Here is a tiny trained network, its code and every weight. The questions are about switching its units off for an input and a class, where a switched-off unit gives its printed mean instead of its output.

import numpy as np


def w(rows, s, z=0):
    codes = np.array(rows[::2]) - 128.0
    scale = np.full(codes.shape[1], s)
    scale[-1] = z or s
    return codes * scale


def f(y):
    return y / 2 * (1 + np.tanh(0.7978845608 * (y + 0.044715 * y**3)))


def log_softmax(a):
    a = a - a.max(-1, keepdims=True)
    return a - np.log(np.exp(a).sum(-1, keepdims=True))


def net(x, mask):
    res = np.array(x, float).reshape(1, 6) / 4 @ E
    y = f(res @ A[0][:, :-1].T + A[0][:, -1])
    res = res + np.where(mask, y, B[0][:, -1]) @ B[0][:, :-1]
    return log_softmax(res[-1] @ U[:, :-1].T + U[:, -1])


A, B = {}, {}
E = w([
[117,142,132,123,152,133,129,131,130,144,100,139],'x0',
[100,129,121,141,128,100,145,107,113,128,128,122],'x1',
[172,44,171,123,153,40,100,160,111,105,82,59],'x2',
[135,139,152,176,164,127,106,126,149,147,100,164],'x3',
[108,157,177,139,164,116,159,94,235,190,172,70],'x4',
[72,180,155,108,61,65,77,254,75,100,134,105],'x5',
],0.011)
A[0] = w([
[222,19,90,93,200,150,185,14,118,85,31,114,22],'neuron 1',
[103,174,252,90,128,74,160,148,255,150,153,20,65],'neuron 2',
[89,249,90,117,49,211,112,114,125,105,161,218,248],'neuron 3',
[111,102,111,73,191,189,168,26,161,198,195,145,108],'neuron 4',
[112,148,159,64,128,69,154,64,121,115,182,112,163],'neuron 5',
[70,221,169,152,181,203,169,64,216,109,252,96,103],'neuron 6',
],0.0052,0.0015)
B[0] = w([
[104,147,131,184,60,72,79,50,88,198,191,179,228],'neuron 1',
[207,126,103,193,48,92,117,37,165,134,214,180,228],'neuron 2',
[106,104,105,116,56,102,130,76,133,163,111,241,229],'neuron 3',
[86,2,171,117,166,217,139,139,96,61,32,143,237],'neuron 4',
[120,149,135,68,132,150,141,141,194,159,158,132,148],'neuron 5',
[77,36,130,147,155,192,148,158,126,60,47,45,255],'neuron 6',
],0.01,0.0091)
U = w([
[114,130,75,170,113,133,183,60,168,201,160,177,128],'0',
[138,172,145,118,102,47,98,88,95,181,162,186,254],'1',
[85,59,212,113,205,120,140,254,94,40,56,17,7],'2',
],0.0077,0.00091)

Each question gives the input, the list of numbers given to net, and the class t.
The units are the neurons (one row each of A and B). Each row of codes is followed by its name. A weight is (code - 128) times the scale printed after its matrix; where a second scale follows, it is the last column's (A, B and U).
mask holds one flag per neuron, in row order. A switched-off neuron (its flag False) gives its mean, the last column of its row in B, instead of its output. The means were averaged over made-up inputs and are rounded, as every weight is.
A unit's drop is (log p(t) with every unit on - log p(t) with that unit switched off) / (log p(t) with every unit on - log p(t) with every unit switched off).
The circuit of an input: a set's keep is (log p(t) with only the set's units on - log p(t) with every unit switched off) / (log p(t) with every unit on - log p(t) with every unit switched off). Starting from all 6 units, units are removed one at a time, each time the one whose removal leaves the highest keep (on an exact tie, the one counted first), for as long as the keep stays at least 0.8.
circuit, biggest first: the units of the circuit, biggest drop first
k most important neurons: the k neurons with the biggest drops, biggest first
drop when u is switched off: that unit's drop, to one decimal
input [4,-3,-6,2,7,-8], class 2: 2 most important neurons => neuron 6; neuron 4
input [4,5,3,-7,-4,-1], class 1: 3 most important neurons => neuron 6; neuron 4; neuron 1
input [0,-5,-5,3,8,0], class 2: circuit, biggest first => neuron 6
input [8,6,0,0,4,-5], class 2: circuit, biggest first => neuron 4; neuron 6
input [-7,7,-5,0,2,-8], class 2: 3 most important neurons => neuron 4; neuron 6; neuron 2
input [3,6,7,7,-2,-4], class 1: circuit, biggest first => neuron 1; neuron 6
input [-3,1,-5,-1,3,-1], class 2: circuit, biggest first => neuron 6; neuron 1
input [1,-7,-2,-5,2,-1], class 2: circuit, biggest first => neuron 1; neuron 2
input [1,5,6,-1,-6,0], class 1: 2 most important neurons => neuron 6; neuron 4
input [-6,-4,2,-3,-7,-6], class 1: 2 most important neurons => neuron 1; neuron 6
input [6,6,-1,1,4,-7], class 2: 2 most important neurons => neuron 4; neuron 6
input [-6,7,2,8,-7,-5], class 1: 3 most important neurons => neuron 1; neuron 6; neuron 4
input [-4,4,7,6,1,5], class 1: 3 most important neurons => neuron 6; neuron 4; neuron 2
input [-2,-4,5,-7,3,4], class 1: 3 most important neurons => neuron 6; neuron 2; neuron 4
input [-5,1,3,-5,-2,-6], class 1: most important neuron => neuron 1
input [5,1,6,-4,0,0], class 1: 2 most important neurons => neuron 6; neuron 4
input [-1,0,4,-7,-2,-5], class 1: 2 most important neurons => neuron 1; neuron 6
input [-1,5,8,3,6,0], class 0: drop when neuron 6 is switched off => -0.4
input [4,5,-8,0,5,-8], class 2: drop when neuron 6 is switched off => 0.4
input [0,-3,-5,2,7,-5], class 2: drop when neuron 3 is switched off => 0.0
input [-1,0,-5,-7,1,-3], class 2: drop when neuron 2 is switched off => 0.2
input [-4,-8,2,7,-4,-6], class 1: most important neuron => neuron 1
